Below are the code and all the weights of a small trained network. Each question names an input and a target symbol and asks about switching units off, where a switched-off unit gives its printed mean instead of its output.

import numpy as np


def w(rows, s, z=0):
    codes = np.array(rows[::2]) - 128.0
    scale = np.full(codes.shape[1], s)
    scale[-1] = z or s
    return codes * scale


def norm(h):
    return h / np.sqrt((h * h).mean(-1, keepdims=True) + 1e-5)


def f(y):
    return np.maximum(y, 0)


def softmax(a):
    e = np.exp(a - a.max(-1, keepdims=True))
    return e / e.sum(-1, keepdims=True)


def log_softmax(a):
    a = a - a.max(-1, keepdims=True)
    return a - np.log(np.exp(a).sum(-1, keepdims=True))


def net(x, mask):
    ids = ['Φβγδμπψ'.index(c) for c in x.split()]
    T = len(ids)
    res = E[ids] + P[:T]
    u = 0
    for l in range(2):
        r = norm(res)
        for j in range(2):
            rows = slice(3 * j, 3 * j + 3)
            q, k, v = (r @ M[l][rows].T for M in (Q, K, V))
            z = softmax(np.where(np.tri(T) > 0, q @ k.T / 3**0.5, -1e9)) @ v
            o = O[l][rows]
            res = res + np.where(mask[u + j], z, o[:, -1]) @ o[:, :-1]
        u += 2
        y = f(norm(res) @ A[l][:, :-1].T + A[l][:, -1])
        res = res + np.where(mask[u : u + 4], y, B[l][:, -1]) @ B[l][:, :-1]
        u += 4
    return log_softmax(norm(res)[-1] @ U[:, :-1].T + U[:, -1])


Q, K, V, O, A, B = {}, {}, {}, {}, {}, {}
E = w([
[142,129,82,64,134,163,122],'Φ',
[97,193,85,73,139,172,112],'β',
[109,218,73,98,83,98,144],'γ',
[172,160,90,139,102,134,2],'δ',
[111,162,143,241,162,173,154],'μ',
[244,106,163,117,130,134,153],'π',
[156,175,172,124,174,56,128],'ψ',
],0.0035)
P = w([
[86,92,151,59,63,75,86],'0',
[134,173,164,66,80,124,119],'1',
[141,194,169,90,78,125,124],'2',
[160,178,143,91,126,144,110],'3',
[153,188,134,103,143,154,113],'4',
[158,188,116,116,152,162,115],'5',
[150,211,96,126,166,163,114],'6',
[158,171,96,143,174,167,128],'7',
[156,173,80,154,180,163,140],'8',
[152,169,62,168,183,159,146],'9',
[155,166,43,187,177,155,157],'10',
[148,166,32,203,183,156,167],'11',
[146,165,13,216,195,154,175],'12',
[147,168,4,231,216,150,171],'13',
],0.0029)
Q[0] = w([
[177,187,49,52,152,176,133],'L0H0',
[128,190,183,196,76,167,162],'L0H0',
[64,67,138,166,144,157,139],'L0H0',
[5,5,119,121,106,58,136],'L0H1',
[126,32,183,110,71,103,122],'L0H1',
[222,162,53,148,231,139,176],'L0H1',
],0.014)
K[0] = w([
[157,161,38,241,154,89,160],'L0H0',
[71,10,131,116,90,58,116],'L0H0',
[126,111,126,106,33,148,132],'L0H0',
[115,108,96,35,13,149,92],'L0H1',
[87,138,156,25,133,101,136],'L0H1',
[79,166,121,245,118,180,152],'L0H1',
],0.012)
V[0] = w([
[138,41,155,97,112,150,133],'L0H0',
[61,121,131,74,200,128,127],'L0H0',
[135,141,175,132,155,31,150],'L0H0',
[108,109,153,196,118,120,7],'L0H1',
[101,148,150,159,139,142,197],'L0H1',
[224,49,135,154,173,130,140],'L0H1',
],0.014)
O[0] = w([
[128,149,97,112,98,244,78,8],'L0H0',
[187,203,59,123,95,112,186,104],'L0H0',
[95,207,164,170,163,117,122,116],'L0H0',
[109,81,25,218,156,140,74,135],'L0H1',
[242,176,148,91,142,147,54,182],'L0H1',
[143,142,170,239,1,123,128,107],'L0H1',
],0.0071,0.011)
A[0] = w([
[78,56,188,133,9,139,126,4],'L0N0',
[92,97,77,71,44,134,183,39],'L0N1',
[94,104,108,80,91,91,213,85],'L0N2',
[5,140,165,130,134,94,184,137],'L0N3',
],0.018,0.003)
B[0] = w([
[206,52,169,110,120,248,188,237],'L0N0',
[113,154,229,166,208,100,129,173],'L0N1',
[64,85,71,84,144,207,146,220],'L0N2',
[172,142,207,169,38,42,98,254],'L0N3',
],0.013,0.0075)
Q[1] = w([
[3,143,102,83,94,171,150],'L1H0',
[135,188,176,114,125,77,86],'L1H0',
[86,158,123,175,25,146,190],'L1H0',
[124,156,130,76,5,159,123],'L1H1',
[84,104,125,106,142,132,135],'L1H1',
[153,138,133,71,50,172,82],'L1H1',
],0.019)
K[1] = w([
[52,45,169,101,99,53,188],'L1H0',
[173,183,111,109,95,69,54],'L1H0',
[173,78,212,206,81,115,182],'L1H0',
[252,69,141,107,113,74,171],'L1H1',
[112,145,133,100,84,95,148],'L1H1',
[182,54,136,149,192,72,153],'L1H1',
],0.015)
V[1] = w([
[46,200,202,168,136,178,117],'L1H0',
[169,110,172,87,227,103,61],'L1H0',
[121,93,110,109,82,211,36],'L1H0',
[104,111,60,142,126,165,92],'L1H1',
[87,153,129,222,153,128,183],'L1H1',
[165,204,169,161,247,109,131],'L1H1',
],0.012)
O[1] = w([
[58,161,130,166,220,189,4,89],'L1H0',
[91,117,230,216,25,118,123,253],'L1H0',
[2,101,233,50,153,197,171,177],'L1H0',
[95,95,121,127,79,86,93,92],'L1H1',
[140,54,128,78,134,192,195,111],'L1H1',
[148,212,20,166,73,243,172,155],'L1H1',
],0.0061,0.0075)
A[1] = w([
[7,38,40,238,73,81,138,34],'L1N0',
[177,134,91,20,98,74,130,76],'L1N1',
[114,137,74,46,203,206,234,2],'L1N2',
[71,52,169,122,14,120,161,157],'L1N3',
],0.014,0.0032)
B[1] = w([
[9,43,82,203,100,98,185,178],'L1N0',
[83,172,104,114,204,146,189,182],'L1N1',
[173,107,110,84,24,74,30,179],'L1N2',
[175,156,73,149,97,202,146,246],'L1N3',
],0.014,0.012)
U = w([
[122,104,71,3,69,86,57,230],'Φ',
[120,177,96,60,210,96,221,216],'β',
[205,65,188,125,93,225,174,111],'γ',
[168,185,199,206,98,23,101,65],'δ',
[41,129,201,106,195,161,58,198],'μ',
[31,34,62,197,102,96,160,94],'π',
[147,197,31,166,145,196,60,2],'ψ',
],0.0056,0.00093)

Each question gives the input, a string of symbols that net reads in full, and the target symbol t.
The units are the heads (3 rows each of Q, K, V and O) and the neurons (one row each of A and B). Each row of codes is followed by its name. A weight is (code - 128) times the scale printed after its matrix; where a second scale follows, it is the last column's (O, A, B and U).
mask holds one flag per unit, layer by layer, with each layer's heads first. A switched-off unit (its flag False) gives its mean, the last column of its rows in O or B, instead of its output. The means were averaged over made-up inputs and are rounded, as every weight is.
A unit's drop is (log p(t) with every unit on - log p(t) with that unit switched off) / (log p(t) with every unit on - log p(t) with every unit switched off).
The circuit of an input: a set's keep is (log p(t) with only the set's units on - log p(t) with every unit switched off) / (log p(t) with every unit on - log p(t) with every unit switched off). Starting from all 12 units, units are removed one at a time, each time the one whose removal leaves the highest keep (on an exact tie, the one counted first), for as long as the keep stays at least 0.8.
units of the circuit, in order: the units of the circuit, biggest drop first
most important unit: the unit with the biggest drop
top k neurons: the k neurons with the biggest drops, biggest first
top k neurons in layer l: the k neurons of layer l with the biggest drops, biggest first
heads that matter: for each layer, one digit per head in row order, 1 if its drop is at least 0.15 and else 0, layers parted by /
input π π β ψ π π μ δ β δ, target μ: top 2 neurons	[L0N0 L0N3]
input ψ β ψ β, target δ: most important unit	L0H0
input β π π δ μ β β β π β Φ π, target β: top 3 neurons	[L0N2 L0N1 L0N0]
input π β β δ π ψ β δ Φ β π μ π Φ, target μ: units of the circuit, in order	[L0H0 L1H0]
input μ Φ β Φ, target π: units of the circuit, in order	[L0H1 L1N0 L0N0]
input ψ π Φ, target δ: heads that matter	11 / 00
input ψ δ π μ δ, target ψ: heads that matter	10 / 11
input π δ ψ δ ψ β π β μ, target μ: heads that matter	11 / 10
input δ π ψ γ ψ δ β, target δ: units of the circuit, in order	[L0N3 L1H1 L0H0]
input ψ Φ δ ψ ψ β β π μ μ μ γ, target ψ: top 3 neurons in layer 0	[L0N3 L0N0 L0N2]
input β β β γ β β β ψ β β γ, target β: heads that matter	01 / 10
input δ β ψ ψ, target δ: heads that matter	10 / 00
input μ ψ β δ β μ β δ γ, target π: units of the circuit, in order	[L0N0 L0N3]
input β β δ Φ π μ δ ψ π β β, target β: units of the circuit, in order	[L0H0 L1N1 L1H0]
input π μ β π δ, target μ: top 2 neurons in layer 1	[L1N3 L1N2]
input Φ β δ μ π, target Φ: units of the circuit, in order	[L0N3 L0H0 L1N2 L1H0]
input Φ δ ψ π β β β ψ β μ ψ, target Φ: top 4 neurons	[L0N3 L0N2 L0N1 L1N2]
input μ ψ π ψ, target π: most important unit	L0H1
input γ γ β ψ β μ, target δ: units of the circuit, in order	[L0N2 L0N0]
input ψ π μ Φ β Φ, target ψ: units of the circuit, in order	[L1H1 L0H0 L1H0]
input μ π δ π, target π: most important unit	L0H1
input β β μ ψ γ δ γ, target β: units of the circuit, in order	[L0H1 L1N1 L0N0]
input β Φ μ β γ γ β π δ, target β: top 3 neurons in layer 0	[L0N2 L0N1 L0N0]
